Here is a tiny trained network, its code and every weight. The questions are about switching its units off for an input and a target symbol, where a switched-off unit gives its printed mean instead of its output.

import numpy as np


def w(rows, s, z=0):
    codes = np.array(rows[::2]) - 128.0
    scale = np.full(codes.shape[1], s)
    scale[-1] = z or s
    return codes * scale


def norm(h):
    return h / np.sqrt((h * h).mean(-1, keepdims=True) + 1e-5)


def f(y):
    return np.maximum(y, 0)


def softmax(a):
    e = np.exp(a - a.max(-1, keepdims=True))
    return e / e.sum(-1, keepdims=True)


def log_softmax(a):
    a = a - a.max(-1, keepdims=True)
    return a - np.log(np.exp(a).sum(-1, keepdims=True))


def net(x, mask):
    ids = ['ΔΠΨΩαβζξτ'.index(c) for c in x.split()]
    T = len(ids)
    res = E[ids] + P[:T]
    r = norm(res)
    for j in range(3):
        rows = slice(2 * j, 2 * j + 2)
        q, k, v = (r @ M[0][rows].T for M in (Q, K, V))
        z = softmax(np.where(np.tri(T) > 0, q @ k.T / 2**0.5, -1e9)) @ v
        o = O[0][rows]
        res = res + np.where(mask[j], z, o[:, -1]) @ o[:, :-1]
    y = f(norm(res) @ A[0][:, :-1].T + A[0][:, -1])
    res = res + np.where(mask[3:15], y, B[0][:, -1]) @ B[0][:, :-1]
    return log_softmax(norm(res)[-1] @ U[:, :-1].T + U[:, -1])


Q, K, V, O, A, B = {}, {}, {}, {}, {}, {}
E = w([
[118,183,159,90,133],'Δ',
[81,120,149,98,157],'Π',
[115,204,129,168,139],'Ψ',
[147,130,120,129,152],'Ω',
[86,133,203,152,80],'α',
[159,122,135,73,57],'β',
[185,147,150,72,111],'ζ',
[195,124,233,145,201],'ξ',
[197,96,133,255,100],'τ',
],0.016)
P = w([
[122,34,3,151,140],'0',
[66,218,201,61,168],'1',
[115,185,212,44,155],'2',
[142,137,215,78,124],'3',
[162,143,208,93,109],'4',
[153,158,192,80,100],'5',
],0.0046)
Q[0] = w([
[136,183,29,169,100],'head 0',
[129,2,166,146,97],'head 0',
[180,133,193,124,95],'head 1',
[167,68,91,107,67],'head 1',
[176,154,190,164,168],'head 2',
[172,214,239,101,82],'head 2',
],0.008)
K[0] = w([
[135,78,212,72,109],'head 0',
[56,138,30,108,223],'head 0',
[124,63,25,146,147],'head 1',
[81,220,74,127,169],'head 1',
[101,35,73,99,19],'head 2',
[61,2,33,191,92],'head 2',
],0.0067)
V[0] = w([
[124,137,71,201,126],'head 0',
[128,56,193,184,158],'head 0',
[54,91,153,129,36],'head 1',
[249,110,141,74,99],'head 1',
[123,216,213,67,130],'head 2',
[146,141,198,83,254],'head 2',
],0.0089)
O[0] = w([
[153,171,153,168,174,82],'head 0',
[143,66,213,139,175,47],'head 0',
[102,85,138,133,2,91],'head 1',
[218,132,174,61,166,156],'head 1',
[42,126,94,111,195,152],'head 2',
[25,124,198,117,177,3],'head 2',
],0.0097,0.0023)
A[0] = w([
[127,124,97,87,167,6],'neuron 0',
[145,7,157,92,132,252],'neuron 1',
[103,107,180,141,98,74],'neuron 2',
[167,124,154,77,139,9],'neuron 3',
[116,120,136,144,162,94],'neuron 4',
[183,111,153,155,139,216],'neuron 5',
[132,150,103,112,169,21],'neuron 6',
[154,163,170,145,134,138],'neuron 7',
[170,104,114,123,119,68],'neuron 8',
[98,123,133,114,137,185],'neuron 9',
[118,104,74,70,141,168],'neuron 10',
[97,128,174,121,93,120],'neuron 11',
],0.013,0.004)
B[0] = w([
[109,196,128,61,186,158],'neuron 0',
[88,2,106,10,93,230],'neuron 1',
[180,195,209,111,146,179],'neuron 2',
[68,151,207,191,117,204],'neuron 3',
[137,162,103,150,104,149],'neuron 4',
[146,38,33,209,181,251],'neuron 5',
[146,166,147,85,121,172],'neuron 6',
[164,102,162,172,74,252],'neuron 7',
[99,141,54,106,149,166],'neuron 8',
[153,99,138,137,178,198],'neuron 9',
[65,200,62,81,115,202],'neuron 10',
[193,196,184,69,125,205],'neuron 11',
],0.006,0.0041)
U = w([
[95,56,64,92,27,35],'Δ',
[219,63,166,167,194,67],'Π',
[52,65,145,127,202,91],'Ψ',
[204,155,104,41,139,166],'Ω',
[220,133,52,17,104,4],'α',
[140,230,87,199,182,239],'β',
[54,107,242,148,44,87],'ζ',
[210,96,133,61,255,135],'ξ',
[85,131,34,223,178,188],'τ',
],0.0081,0.0031)

Each question gives the input, a string of symbols that net reads in full, and the target symbol t.
The units are the heads (2 rows each of Q, K, V and O) and the neurons (one row each of A and B). Each row of codes is followed by its name. A weight is (code - 128) times the scale printed after its matrix; where a second scale follows, it is the last column's (O, A, B and U).
mask holds one flag per unit, heads first, then neurons. A switched-off unit (its flag False) gives its mean, the last column of its rows in O or B, instead of its output. The means were averaged over made-up inputs and are rounded, as every weight is.
A unit's drop is (log p(t) with every unit on - log p(t) with that unit switched off) / (log p(t) with every unit on - log p(t) with every unit switched off).
The circuit of an input: a set's keep is (log p(t) with only the set's units on - log p(t) with every unit switched off) / (log p(t) with every unit on - log p(t) with every unit switched off). Starting from the 12 units with the biggest drops (on a tie, the unit counted first), units are removed one at a time, each time the one whose removal leaves the highest keep (on an exact tie, the one counted first), for as long as the keep stays at least 0.8.
units of the circuit, in order: the units of the circuit, biggest drop first
which heads matter: for each layer, one digit per head in row order, 1 if its drop is at least 0.15 and else 0, layers parted by /
drop of u: that unit's drop, to one decimal
input ζ α ξ ζ Ψ, target ξ: units of the circuit, in order	[head 1]
input Π Ψ Ψ ζ ζ, target ζ: which heads matter	001
input α Π Ψ, target ζ: which heads matter	110
input Δ α Ψ Ψ ζ τ, target τ: units of the circuit, in order	[head 2; head 0]
input τ τ ζ τ Ψ, target Π: which heads matter	100
input Ψ Π Ω ζ, target β: units of the circuit, in order	[head 1; neuron 1; neuron 3]
input Ψ α α Ω, target β: units of the circuit, in order	[neuron 1; head 1]
input ζ β Ψ, target Ω: which heads matter	110
input Ψ τ τ Π, target Π: which heads matter	101
input Π α Ψ, target ζ: units of the circuit, in order	[head 1; head 2]
input ζ ζ ξ Δ Ψ, target ξ: which heads matter	010
input α ζ α ζ ζ Ψ, target α: which heads matter	111
input Ω τ Ψ, target Π: drop of head 2	0.2
input Π Ψ α Ψ Δ, target ζ: drop of head 1	0.2
input Ψ Ψ ζ, target β: drop of head 1	0.3
